In the rows, zero is written as 128.
Each row is followed by its class; each block has classes of its own.
[147 120 105 109 133 114 106 140 154 155 138 103 139 126 160 137 107 180
 123 127 112 158 134 121  47]  lurud
[150 120 118 105 163 138 104 146 160 127 129 122 139 156 157 142 107 148
 123 143 124 143 134 121  75]  lurud
[130 111 132 172 168 121 124 115 153 142 138 143 131 103 144 173 124 163
 120 139 111 158 143 106  55]  dafa
[128 136 108 184 123 138 122 174 153 129 158 128 145 152 150 147 136 150
 124 155  51 157 136 125  54]  lurud
[105 113 122 128 132 166 106 163 164 132 128  85 131 128 159 114 145 158
 132 127 105 176 123 105  49]  lurud
[119 133 132 196 122 133 108 150 135 131 137 152 174 111 140 128 129 165
 123 145 116 157 134  97  68]  dafa
[132 167 126 157 138 119 112 127 140 130  95 127 148 133 156 136 119 158
 121 155 162 143 126 123  70]  dafa
[107 132 117 197 123 124 114 143 177 133 149 149 184 119 140 107 118 178
 120 170 125 165 115 122  24]  dafa
[139 142 134 142 137 135 122 132 166 141 131 138 145 100 143 108 113 151
 103 143 119 159 111 127  63]  dafa
[110 139 115 190 112 121 114 161 160 107 122 114 162 113 148 135 100 165
 113 176 114 159 119 115  40]  dafa
[154 104 118 128 162 122 115 169 156 128 152 112 124 145 178 137 122 158
 102 131 119 143 137 117  57]  lurud
[138 124 112 179 114 137  97 141 194 128 157 133 147 121 163  90 108 148
 129 159 122 157 118 102   4]  dafa
[150 116 123 120 130 133 113 137 172 138 119  80 200 136 176 188  99 172
 111 168 114 168 114 123  52]  lurud

Next block, with new classes.
[121 157 136 112 120 127 149  94 124 105 138 125 126 133 117  93 138 107
 122 127 110 134 132 130 125]  kuzo
[130 130 122 126 127 138 129 115 121 120 121 133 138 128 123 126 129 126
 106 134 129 130 127 128 134]  Nide
[128 161 136 120 132 128 125 116 137 101 132 134 126 129 126 103 142 118
 105 143 134 124 112 133 126]  kuzo
[124 119 129 128 130 131 139 128 130 107 124 130 126 129 121 134 133 120
 123 131 111 124 135 129 131]  Nide
[128 132 113 118 127 125 141  77 129 105 118 130 128 124 118 115 141  95
 121 125 119 124 134 131 113]  kuzo
[136 127 123 140 141 134 137 136 128 126 137 135 122 127 131 121 145 136
 152 129 147 127 130 124 127]  Nide
[132 152 139 128 133 126 129 113 131 129 129 133 126 137 124 109 132 122
 127 123 135 141 123 131 120]  kuzo
[121 129 123 132 129 125 143 108 120 108  76 128 127 128 126 118 118 103
 137 128 115 128 136 129 124]  Nide
[128 130 112 137 141 139 125 123 124 122 125 125 130 129 136 148 137 131
 129 127 149 119 127 130 131]  Nide
[121 137 138 138 138 123 115 144 129 125 127 138 128 129 129 121 132 127
 117 137 133 127 135 136 129]  Nide
[129 143 134 119 120 131 138 105 126 137 130 126 128 135 122 117 133 121
 135 128 133 136 123 127 121]  kuzo

A new block, with new classes.
[121 128 140 141  84 124 134 119 124 149 160  95 107  99 159 153 150 130
 103 115 106 130 136 131 133]  nosiz
[122 129 144 140  86 127 144 115 127 146 168  94 106 106 159 157 147 133
 113 124 106 130 142 133 126]  nosiz
[124 137 121 133 122 125 112  98 136 185 175  82 112  91 146 161 147 130
  86 108  69 151 113 121 113]  libad
[116 135 142 125 129 132 137 119 131 151 175  85 119 114 133 147 148 136
 106 125  96 137 121 125 105]  libad
[122 136 148 125 131 131 139 114 140 139 175  78 119 119 128 153 147 145
 105 120  84 144 123 115  97]  libad
[129 131 142 135  96 133 140 117 131 137 164  91 114 118 149 144 141 135
 113 109  95 138 136 126 125]  nosiz
[121 133 155 143  88 141 151 118 126 122 167  76 105 124 152 151 150 147
 114 102  96 142 138 114 124]  nosiz
[118 134 141 124 132 129 137 119 135 146 170  86 117 111 132 150 144 137
 111 128 115 139 125 130 103]  libad
[127 131 146 133 100 134 142 124 137 123 156  94 110 134 144 150 136 137
 120 112 105 139 140 123 124]  nosiz
[114 131 146 116 106 129 148 121 135 132 176  75 113 124 125 153 150 133
 114 129  93 139 136 122 104]  libad
[118 148 156 127 130 134 142 111 138 136 183  70 116 119 132 157 153 147
 106 111  75 149 126 111 100]  libad
[117 127 132 113  99 117 137 113 130 162 174  84 110  88 142 167 147 110
 112 143 102 138 131 142 103]  libad

A new block, with new classes.
[115 124 113 133  96 131 118 124 143 125 126 142 124 116 136 107 117 139
 128 146 137 126 116 131 126]  benuz
[122 135 104 122 123 137 107 132 141 111 121 119 134 131 134 117 127 121
 131 147 114 133 135 138 113]  benuz
[129 113 132  99 144 120 158 129 141 108 129 130 109 146 129 132 135 113
 138 152 116 137 148 112 109]  Tumeb
[122 147 116 116 111 140 117 134 137 134 112 140 135 128 129 127 111  86
 119 130 122 146 105 131 126]  pov
[131 133 105 129 101 127 132 123 133 129 123 147 126 132 128 111 116 116
 133 124 129 150 118 124 123]  pov
[108 144 113 107 125 135 126 143 126 115 124 139 134 130 130 130 105 114
 123 153 126 155 124 117 120]  pov
[135 141 106 117 121 223 134 155 122 134 122 131 146 118 122 130 126  96
 111 144 129 119 109 144 128]  pov
[121 136 137 119 133 131 124 124 114 123 130 130 119 148 138 108 140 127
 131 139 125 126 100 125 163]  fiza
[115 127 103 113  79 137  54 115 145 129 135 162  99 142 133  91 112  84
 122 124 102 167 145 130 104]  fiza
[117 136 104 118  98 115  64 112 156 110 151 151  94 127 126 107 104  82
 120 163  90 159 168 125 100]  Tumeb
[131 150 101 117  79 118 105 135 142 135 120 148 129 137 150 108 116 127
 118 156 118 143 129 111 114]  benuz
[133 149 132 140 121 132 142 116 108 136 128 134 117 123 127 113 135 143
 141 127 154 102 113 130 138]  benuz
[114 123 151 128 132 127 133 119 135 125 141 138 125 118 129 122 121 122
 139 131 136 125 123 125 126]  fiza
[123 133 111 108  95 107  52 121 155 114 155 157  87 118 130  92 107  89
 116 116  84 151 148 121 109]  fiza
[132 141 103 123 100 121 122 133 129 149 135 138 126 142 128 127 128 111
 131 132 127 148 117 104 115]  pov
[121 142 104 109  91 103  38 125 170 128 147 139  82 151 146 108  97  54
 111 154  44 166 169 128 105]  Tumeb
[133 163 113 124 114 134 118 144 129 124 103 135 128 133 136 123 129 106
 130 148 107 150 101 124 121]  pov
[136 137 106 202 111 117  96 132 147 117 141 164 109 140 135 122 124 104
 125 142 113 143 156 111 110]  Tumeb
[130 142  99 124 100 123 135 132 130 135 121 124 135 118 135 132 130 113
 104 129 114 133 107 120 132]  pov
[144 133 137 125 104 129  86 122 131 128 120 126 112 146 144 109 129 125
 124 123 128 132 123 135 127]  benuz
[134 139 123 120 131 114 106 118 123 110 130 129 107 142 155 108 142 136
 130 154 121 142 163 112 125]  Tumeb
[129  95 120 118 144 135 104 132 139 106  79 121 125 142 116 138 151 116
 122 136 116 112 140 123  99]  Tumeb
[127 151 129 130 129 121 152 136 124 138 120 123 131 129 126 132 135 133
 140 138 128 128 102 116 133]  pov
[137 126 119 133  90 133 119 125 143 126 129 142 120 131 132 125 119 106
 140 107 112 137 121 140 124]  pov
[121 133 121 136 113 121 115 115 140 147 128 142 124 131 134 123 121 139
 120 115 138 117 115 140 134]  benuz
[117 141 114 139 116 143 144 130 109 138 132 139 153 118 120 152 113 125
 130 123 131 128 102 150 135]  pov
[126 116 126 127 148 129 132 139 126 138 106 119 160 150 124 141 143 126
 136 146 136 115 125 137 130]  Tumeb
[117  94 120 121 132 126 125 127 122 129 115 123 131 137 131 138 135 130
 105 136 126 109 141 118 121]  Tumeb
[128 145 125 126  88 130 128 131 123 105 113 149 138 127 176 118 135 146
 136 136 143 137 117 129 123]  benuz
[139 136 133 135 110 136 122 133 132 129 129 149 138 131 131 125 132 120
 148 123 130 138 111 135 125]  pov
[119 130 126 116 110 127 101 140 114 124 129 141 121 136 135 128  77 120
 131 167  90 151 148 121 110]  Tumeb
[117 108 142 104 155 128 111 135 129 133 132 128 133 123 121 122 130 112
 129 127 130 143 109 127 121]  fiza
[120 125 145 124 173 129 150 126 116 131 131 110 138 167 133 126 136 126
 132 150 118  93 121 134 147]  Tumeb
[135 140 112 129  91 118 100 137 137 119 132 133  99 128 136 117 122  91
 145 167  99 150 139 130 119]  pov

Next block, with new classes.
[150 114 138 120 110 134 126 130 141 118 130 124 109 123 134 118 121 151
 135 114 126 136 124 116 118]  daza
[138 131 135 123 134 113 129 128 126 128 110 138 123 145 123 136 132 108
 129 118 139 134 135 142 126]  Kalin
[137 117 122 120 110 136 112 139 138 141 140 130 119 125 142 119 130 145
 127 121 117 128 126 127 117]  daza
[129 112 135 132 118 150 129 129 147 118 126 131 122 116 135 115 120 147
 118 111 127 128 117 120 117]  daza
[130 122 136 136 133 110 127 120 142 120 142 125 124 133 131 128 138 133
 130 121 128 128 132 119 129]  Kalin
[152 121 134 114  98 123 110 137 135 137 145 134 111 133 143 118 131 143
 136 119 129 130 138 125 124]  daza
[133 117 126 119 116 144 126 128 137 132 139 129 128 116 140 112 116 145
 127 121 119 135 123 119 122]  daza
[137 119 127 122 119 114 118 132 138 120 141 132 113 136 133 127 138 132
 145 115 134 135 136 132 127]  Kalin
[135 117 135 136 128 115 122 133 142 112 145 133 120 138 127 130 144 120
 139 112 136 132 134 132 132]  Kalin
[138 127 135 117 111 138 121 129 132 130 148 120 117 130 134 119 138 134
 130 123 114 131 126 110 121]  daza
[139 112 130 115 116 125 123 136 131 128 120 128 117 131 142 128 129 136
 137 120 141 134 137 125 125]  Kalin
